Below is a small trained network, with its code and all its weights. Each question gives an input and a class and asks what happens when units are switched off, that is, made to give their printed mean instead of their output.

import numpy as np


def w(rows, s, z=0):
    codes = np.array(rows[::2]) - 128.0
    scale = np.full(codes.shape[1], s)
    scale[-1] = z or s
    return codes * scale


def f(y):
    return np.maximum(y, 0)


def log_softmax(a):
    a = a - a.max(-1, keepdims=True)
    return a - np.log(np.exp(a).sum(-1, keepdims=True))


def net(x, mask):
    res = np.array(x, float).reshape(1, 6) / 4 @ E
    y = f(res @ A[0][:, :-1].T + A[0][:, -1])
    res = res + np.where(mask, y, B[0][:, -1]) @ B[0][:, :-1]
    return log_softmax(res[-1] @ U[:, :-1].T + U[:, -1])


A, B = {}, {}
E = w([
[121,49,11,121,91,139,214,196,203,239,164,110],'x0',
[179,46,169,85,232,136,110,168,41,164,183,112],'x1',
[171,138,88,80,103,188,154,118,176,100,143,21],'x2',
[7,120,144,174,152,99,227,213,166,32,89,47],'x3',
[126,141,15,154,101,158,92,149,193,16,109,118],'x4',
[61,50,146,48,1,218,50,159,159,147,196,91],'x5',
],0.0073)
A[0] = w([
[69,96,148,67,100,172,100,139,111,76,191,84,117],'n0',
[173,155,216,178,235,61,203,155,79,89,70,144,152],'n1',
[76,211,238,128,107,194,95,99,129,146,81,151,146],'n2',
[232,166,52,107,254,111,171,169,47,92,100,88,174],'n3',
[65,172,156,213,141,103,92,154,188,129,66,68,2],'n4',
[65,19,74,141,111,105,166,234,146,115,160,149,229],'n5',
[144,39,237,73,175,172,99,123,80,181,100,130,3],'n6',
[160,165,23,161,64,150,67,119,217,70,86,175,207],'n7',
[115,150,67,166,60,168,173,102,181,92,156,18,144],'n8',
],0.0072,0.0038)
B[0] = w([
[180,121,106,56,114,174,79,168,144,141,64,87,205],'n0',
[108,114,131,165,246,74,112,170,76,64,115,77,249],'n1',
[108,127,81,113,69,112,91,155,105,182,123,62,196],'n2',
[82,149,34,97,146,153,185,190,94,128,161,108,231],'n3',
[145,126,136,118,152,85,99,87,71,123,105,129,171],'n4',
[114,134,105,80,113,199,129,248,135,134,218,156,235],'n5',
[161,95,162,91,110,118,95,71,127,115,166,134,202],'n6',
[78,169,122,120,35,187,97,160,111,115,96,128,248],'n7',
[148,27,95,121,103,145,165,148,55,129,114,17,223],'n8',
],0.011)
U = w([
[113,197,152,207,60,84,44,80,109,167,75,190,59],'0',
[132,126,166,191,227,30,121,139,78,92,85,79,87],'1',
[174,115,103,81,53,188,78,155,193,103,155,45,253],'2',
[126,168,63,104,195,139,145,198,145,198,134,143,67],'3',
[217,131,126,130,96,122,122,70,222,204,130,152,24],'4',
[248,74,199,79,136,154,68,85,169,254,131,202,4],'5',
],0.0082,0.004)

Each question gives the input, the list of numbers given to net, and the class t.
The units are the neurons (one row each of A and B). Each row of codes is followed by its name. A weight is (code - 128) times the scale printed after its matrix; where a second scale follows, it is the last column's (A, B and U).
mask holds one flag per neuron, in row order. A switched-off neuron (its flag False) gives its mean, the last column of its row in B, instead of its output. The means were averaged over made-up inputs and are rounded, as every weight is.
A unit's drop is (log p(t) with every unit on - log p(t) with that unit switched off) / (log p(t) with every unit on - log p(t) with every unit switched off).
The circuit of an input: a set's keep is (log p(t) with only the set's units on - log p(t) with every unit switched off) / (log p(t) with every unit on - log p(t) with every unit switched off). Starting from all 9 units, units are removed one at a time, each time the one whose removal leaves the highest keep (on an exact tie, the one counted first), for as long as the keep stays at least 0.8.
circuit, biggest first: the units of the circuit, biggest drop first
most important unit: the unit with the biggest drop
k most important neurons: the k neurons with the biggest drops, biggest first
drop when u is switched off: that unit's drop, to one decimal
input [1,8,1,4,-6,-2], class 1: circuit, biggest first => n1
input [5,-5,-5,3,-5,-4], class 1: circuit, biggest first => n1, n3
input [1,7,0,-5,7,-1], class 3: 3 most important neurons => n3, n8, n0
input [-8,-8,1,-7,-3,-5], class 0: 2 most important neurons => n8, n2
input [-8,-5,5,-6,-2,-1], class 0: circuit, biggest first => n5, n8
input [-3,-3,8,-3,-1,-5], class 3: circuit, biggest first => n3, n6
input [-6,-1,-1,4,8,-1], class 1: 2 most important neurons => n5, n4
input [2,-3,-3,6,-2,1], class 3: 2 most important neurons => n5, n7
input [-3,-7,-3,-4,-7,3], class 0: 2 most important neurons => n5, n8
input [1,5,-5,-1,7,1], class 3: 3 most important neurons => n8, n6, n0
input [1,5,-2,-2,6,-8], class 1: 2 most important neurons => n1, n5
input [7,-7,-4,-8,-8,-5], class 5: 2 most important neurons => n3, n7
input [-6,-4,7,0,1,-5], class 1: 2 most important neurons => n1, n5
input [-4,5,7,6,5,-4], class 1: most important unit => n1
input [5,-3,-1,-3,-5,-5], class 1: 2 most important neurons => n5, n7
input [-6,-2,-5,-8,3,-4], class 0: 2 most important neurons => n8, n7
input [0,-3,0,-6,-2,1], class 0: 2 most important neurons => n5, n8
input [-1,7,2,0,1,-5], class 1: drop when n5 is switched off => 0.4
input [2,3,-4,2,-4,-3], class 1: drop when n1 is switched off => 0.6
input [0,-8,-8,2,0,3], class 0: drop when n0 is switched off => 0.3
input [0,1,2,-3,-8,-7], class 1: drop when n8 is switched off => 0.0
